Below is a small trained network, with its code and all its weights. Each question gives an input and a target symbol and asks what happens when units are switched off, that is, made to give their printed mean instead of their output.

import numpy as np


def w(rows, s, z=0):
    codes = np.array(rows[::2]) - 128.0
    scale = np.full(codes.shape[1], s)
    scale[-1] = z or s
    return codes * scale


def norm(h):
    return h / np.sqrt((h * h).mean(-1, keepdims=True) + 1e-5)


def softmax(a):
    e = np.exp(a - a.max(-1, keepdims=True))
    return e / e.sum(-1, keepdims=True)


def log_softmax(a):
    a = a - a.max(-1, keepdims=True)
    return a - np.log(np.exp(a).sum(-1, keepdims=True))


def net(x, mask):
    ids = ['εητφψω'.index(c) for c in x.split()]
    T = len(ids)
    res = E[ids] + P[:T]
    u = 0
    for l in range(2):
        r = norm(res)
        for j in range(3):
            rows = slice(3 * j, 3 * j + 3)
            q, k, v = (r @ M[l][rows].T for M in (Q, K, V))
            z = softmax(np.where(np.tri(T) > 0, q @ k.T / 3**0.5, -1e9)) @ v
            o = O[l][rows]
            res = res + np.where(mask[u + j], z, o[:, -1]) @ o[:, :-1]
        u += 3
    return log_softmax(norm(res)[-1] @ U[:, :-1].T + U[:, -1])


Q, K, V, O = {}, {}, {}, {}
E = w([
[61,51,80,117,180],'ε',
[143,65,123,94,228],'η',
[141,23,114,61,139],'τ',
[63,146,93,139,250],'φ',
[167,124,150,58,223],'ψ',
[90,145,187,54,75],'ω',
],0.017)
P = w([
[100,106,255,233,176],'0',
[96,100,229,160,195],'1',
[100,100,204,125,196],'2',
[107,103,180,105,194],'3',
[111,107,161,92,186],'4',
[114,111,141,82,178],'5',
[125,118,124,79,168],'6',
[125,126,105,75,163],'7',
[133,133,90,71,148],'8',
[137,139,73,70,137],'9',
[140,149,57,70,127],'10',
[142,156,36,74,128],'11',
[152,158,26,77,112],'12',
[162,164,4,85,117],'13',
],0.012)
Q[0] = w([
[102,137,177,138,108],'L0H1',
[115,115,111,106,125],'L0H1',
[157,115,117,172,120],'L0H1',
[102,125,124,94,152],'L0H2',
[105,149,119,124,152],'L0H2',
[107,141,133,124,114],'L0H2',
[167,253,172,123,172],'L0H3',
[72,190,135,158,43],'L0H3',
[37,130,119,168,194],'L0H3',
],0.052)
K[0] = w([
[106,97,184,139,143],'L0H1',
[133,163,114,121,129],'L0H1',
[147,99,155,170,150],'L0H1',
[136,158,81,84,135],'L0H2',
[170,157,119,140,120],'L0H2',
[119,90,127,104,137],'L0H2',
[177,254,178,105,156],'L0H3',
[63,173,125,123,36],'L0H3',
[35,169,113,189,182],'L0H3',
],0.048)
V[0] = w([
[121,34,111,167,185],'L0H1',
[198,4,78,114,66],'L0H1',
[151,137,33,77,161],'L0H1',
[114,113,142,25,128],'L0H2',
[133,87,204,127,160],'L0H2',
[139,66,72,201,142],'L0H2',
[155,99,123,203,172],'L0H3',
[117,76,115,114,112],'L0H3',
[177,140,6,105,143],'L0H3',
],0.036)
O[0] = w([
[41,65,98,201,98,103],'L0H1',
[132,2,127,112,50,57],'L0H1',
[83,139,67,60,63,147],'L0H1',
[122,68,116,62,127,252],'L0H2',
[62,146,205,86,133,201],'L0H2',
[145,162,161,140,77,73],'L0H2',
[141,109,91,50,162,104],'L0H3',
[151,186,132,118,135,152],'L0H3',
[115,127,179,183,241,76],'L0H3',
],0.027,0.03)
Q[1] = w([
[211,183,77,120,163],'L1H1',
[171,131,161,39,167],'L1H1',
[28,63,49,198,101],'L1H1',
[136,168,7,32,53],'L1H2',
[106,90,133,202,166],'L1H2',
[110,170,252,100,124],'L1H2',
[95,209,85,38,68],'L1H3',
[150,103,90,135,201],'L1H3',
[142,108,135,42,101],'L1H3',
],0.027)
K[1] = w([
[159,155,135,185,73],'L1H1',
[209,117,157,112,90],'L1H1',
[124,103,19,111,183],'L1H1',
[141,78,3,118,180],'L1H2',
[97,130,166,127,84],'L1H2',
[190,143,192,80,153],'L1H2',
[184,146,143,112,186],'L1H3',
[142,175,145,122,122],'L1H3',
[147,126,154,75,151],'L1H3',
],0.035)
V[1] = w([
[157,217,248,157,27],'L1H1',
[131,54,149,186,15],'L1H1',
[73,215,19,207,117],'L1H1',
[67,109,96,132,188],'L1H2',
[136,128,20,71,171],'L1H2',
[89,163,159,185,1],'L1H2',
[126,142,112,82,135],'L1H3',
[167,201,124,115,27],'L1H3',
[164,61,151,89,121],'L1H3',
],0.031)
O[1] = w([
[239,84,122,42,200,252],'L1H1',
[210,187,248,84,96,31],'L1H1',
[148,195,64,149,55,80],'L1H1',
[127,133,206,65,142,143],'L1H2',
[185,153,194,48,71,184],'L1H2',
[126,146,111,252,161,64],'L1H2',
[69,119,100,116,162,183],'L1H3',
[64,164,177,229,102,116],'L1H3',
[115,120,38,154,132,124],'L1H3',
],0.026,0.03)
U = w([
[60,159,193,25,82,141],'ε',
[104,253,132,142,99,45],'η',
[134,172,233,168,84,47],'τ',
[119,48,204,185,60,45],'φ',
[185,139,205,116,159,213],'ψ',
[32,141,254,205,182,255],'ω',
],0.0065,0.0024)

Each question gives the input, a string of symbols that net reads in full, and the target symbol t.
The units are the heads (3 rows each of Q, K, V and O). Each row of codes is followed by its name. A weight is (code - 128) times the scale printed after its matrix; where a second scale follows, it is the last column's (O and U).
mask holds one flag per head, layer by layer. A switched-off head (its flag False) gives its mean, the last column of its rows in O, instead of its output. The means were averaged over made-up inputs and are rounded, as every weight is.
A unit's drop is (log p(t) with every unit on - log p(t) with that unit switched off) / (log p(t) with every unit on - log p(t) with every unit switched off).
The circuit of an input: a set's keep is (log p(t) with only the set's units on - log p(t) with every unit switched off) / (log p(t) with every unit on - log p(t) with every unit switched off). Starting from all 6 units, units are removed one at a time, each time the one whose removal leaves the highest keep (on an exact tie, the one counted first), for as long as the keep stays at least 0.8.
circuit, biggest first: the units of the circuit, biggest drop first
most important unit: the unit with the biggest drop
heads that matter: for each layer, one digit per head in row order, 1 if its drop is at least 0.15 and else 0, layers parted by /
drop when u is switched off: that unit's drop, to one decimal
input ω ω τ ψ, target ω: circuit, biggest first => (L0H1 L0H3 L1H3)
input ω ω τ η φ ω η φ η, target η: circuit, biggest first => (L0H1 L1H1)
input ω φ ε, target ω: heads that matter => 100 / 010
input ω φ φ φ ω ψ ε ω τ, target ω: heads that matter => 001 / 011
input ε η ω η ω ω ω η ω ψ, target ω: circuit, biggest first => (L0H3)
input ψ ε ω τ φ ε, target η: circuit, biggest first => (L0H1 L1H1)
input ψ ψ φ, target ω: circuit, biggest first => (L0H1 L0H2)
input ψ ε η η, target ω: circuit, biggest first => (L0H1 L1H2)
input ω φ ω η ω η ε, target ω: heads that matter => 101 / 011
input ε ω τ η τ τ, target φ: heads that matter => 100 / 000
input τ ε η ε ω ω φ, target ω: circuit, biggest first => (L0H3 L1H3 L0H1)
input ε ε η ψ η ε η φ, target η: drop when L0H2 is switched off => 0.6
input ε ω η, target ω: drop when L0H1 is switched off => 1.2
input ω ψ ψ ω τ τ η φ ε φ η, target η: drop when L1H1 is switched off => 0.8
input η ε τ, target φ: drop when L0H1 is switched off => 1.2
input ψ η η ω, target ω: most important unit => L0H2
